Below are the code and all the weights of a small trained network. Each question names an input and a class and asks about switching units off, where a switched-off unit gives its printed mean instead of its output.

import numpy as np


def w(rows, s, z=0):
    codes = np.array(rows[::2]) - 128.0
    scale = np.full(codes.shape[1], s)
    scale[-1] = z or s
    return codes * scale


def f(y):
    return y / 2 * (1 + np.tanh(0.7978845608 * (y + 0.044715 * y**3)))


def log_softmax(a):
    a = a - a.max(-1, keepdims=True)
    return a - np.log(np.exp(a).sum(-1, keepdims=True))


def net(x, mask):
    res = np.array(x, float).reshape(1, 3) / 4 @ E
    y = f(res @ A[0][:, :-1].T + A[0][:, -1])
    res = res + np.where(mask, y, B[0][:, -1]) @ B[0][:, :-1]
    return log_softmax(res[-1] @ U[:, :-1].T + U[:, -1])


A, B = {}, {}
E = w([
[251,58,195,187,86,110,137,115],'x0',
[164,154,89,90,54,44,187,173],'x1',
[180,190,91,72,153,90,61,108],'x2',
],0.015)
A[0] = w([
[128,214,62,92,193,135,55,58,171],'neuron 1',
[82,132,75,75,156,158,144,163,154],'neuron 2',
[217,22,124,169,85,104,147,86,115],'neuron 3',
[148,132,92,122,31,65,158,197,118],'neuron 4',
[113,41,133,192,131,192,133,73,181],'neuron 5',
[93,254,86,101,90,71,160,175,255],'neuron 6',
],0.0097,0.0019)
B[0] = w([
[88,225,152,200,71,122,46,162,243],'neuron 1',
[53,146,128,137,129,145,155,183,212],'neuron 2',
[171,82,107,172,165,78,170,188,245],'neuron 3',
[229,158,103,82,137,186,134,146,232],'neuron 4',
[131,75,197,111,102,183,90,74,212],'neuron 5',
[122,111,110,93,4,141,159,125,252],'neuron 6',
],0.014,0.015)
U = w([
[162,95,112,170,150,84,192,170,245],'0',
[43,115,82,124,141,169,182,163,220],'1',
[132,224,146,169,191,164,75,106,122],'2',
[94,175,77,130,76,75,119,132,37],'3',
[150,173,71,50,90,148,195,107,150],'4',
[124,111,165,142,149,121,100,130,3],'5',
[134,49,190,128,125,167,163,5,189],'6',
],0.013,0.0033)

Each question gives the input, the list of numbers given to net, and the class t.
The units are the neurons (one row each of A and B). Each row of codes is followed by its name. A weight is (code - 128) times the scale printed after its matrix; where a second scale follows, it is the last column's (A, B and U).
mask holds one flag per neuron, in row order. A switched-off neuron (its flag False) gives its mean, the last column of its row in B, instead of its output. The means were averaged over made-up inputs and are rounded, as every weight is.
A unit's drop is (log p(t) with every unit on - log p(t) with that unit switched off) / (log p(t) with every unit on - log p(t) with every unit switched off).
The circuit of an input: a set's keep is (log p(t) with only the set's units on - log p(t) with every unit switched off) / (log p(t) with every unit on - log p(t) with every unit switched off). Starting from all 6 units, units are removed one at a time, each time the one whose removal leaves the highest keep (on an exact tie, the one counted first), for as long as the keep stays at least 0.8.
units of the circuit, in order: the units of the circuit, biggest drop first
unit that matters most: the unit with the biggest drop
top k neurons: the k neurons with the biggest drops, biggest first
drop when u is switched off: that unit's drop, to one decimal
input [8,-6,6], class 0: units of the circuit, in order : (neuron 3)
input [0,3,-4], class 4: top 4 neurons : (neuron 3; neuron 4; neuron 1; neuron 2)
input [-8,-4,2], class 3: units of the circuit, in order : (neuron 1; neuron 6; neuron 4)
input [2,3,-1], class 0: top 3 neurons : (neuron 6; neuron 3; neuron 5)
input [-6,-3,3], class 3: units of the circuit, in order : (neuron 1; neuron 6; neuron 4)
input [1,2,-1], class 0: top 2 neurons : (neuron 6; neuron 5)
input [-8,2,-2], class 3: top 4 neurons : (neuron 1; neuron 6; neuron 3; neuron 5)
input [-2,2,-5], class 4: top 3 neurons : (neuron 3; neuron 1; neuron 2)
input [-8,5,-5], class 4: top 2 neurons : (neuron 6; neuron 4)
input [6,-4,4], class 0: top 2 neurons : (neuron 3; neuron 6)
input [-7,-8,-3], class 2: top 2 neurons : (neuron 1; neuron 6)
input [-4,-5,-3], class 2: top 3 neurons : (neuron 6; neuron 3; neuron 5)
input [-8,6,-7], class 4: top 2 neurons : (neuron 6; neuron 4)
input [6,-4,6], class 0: unit that matters most : neuron 3
input [2,-8,2], class 6: drop when neuron 5 is switched off : 2.6
input [-6,-4,5], class 3: drop when neuron 3 is switched off : -0.2
input [-5,8,-8], class 4: drop when neuron 3 is switched off : 0.0
input [0,1,-5], class 6: drop when neuron 1 is switched off : 0.2
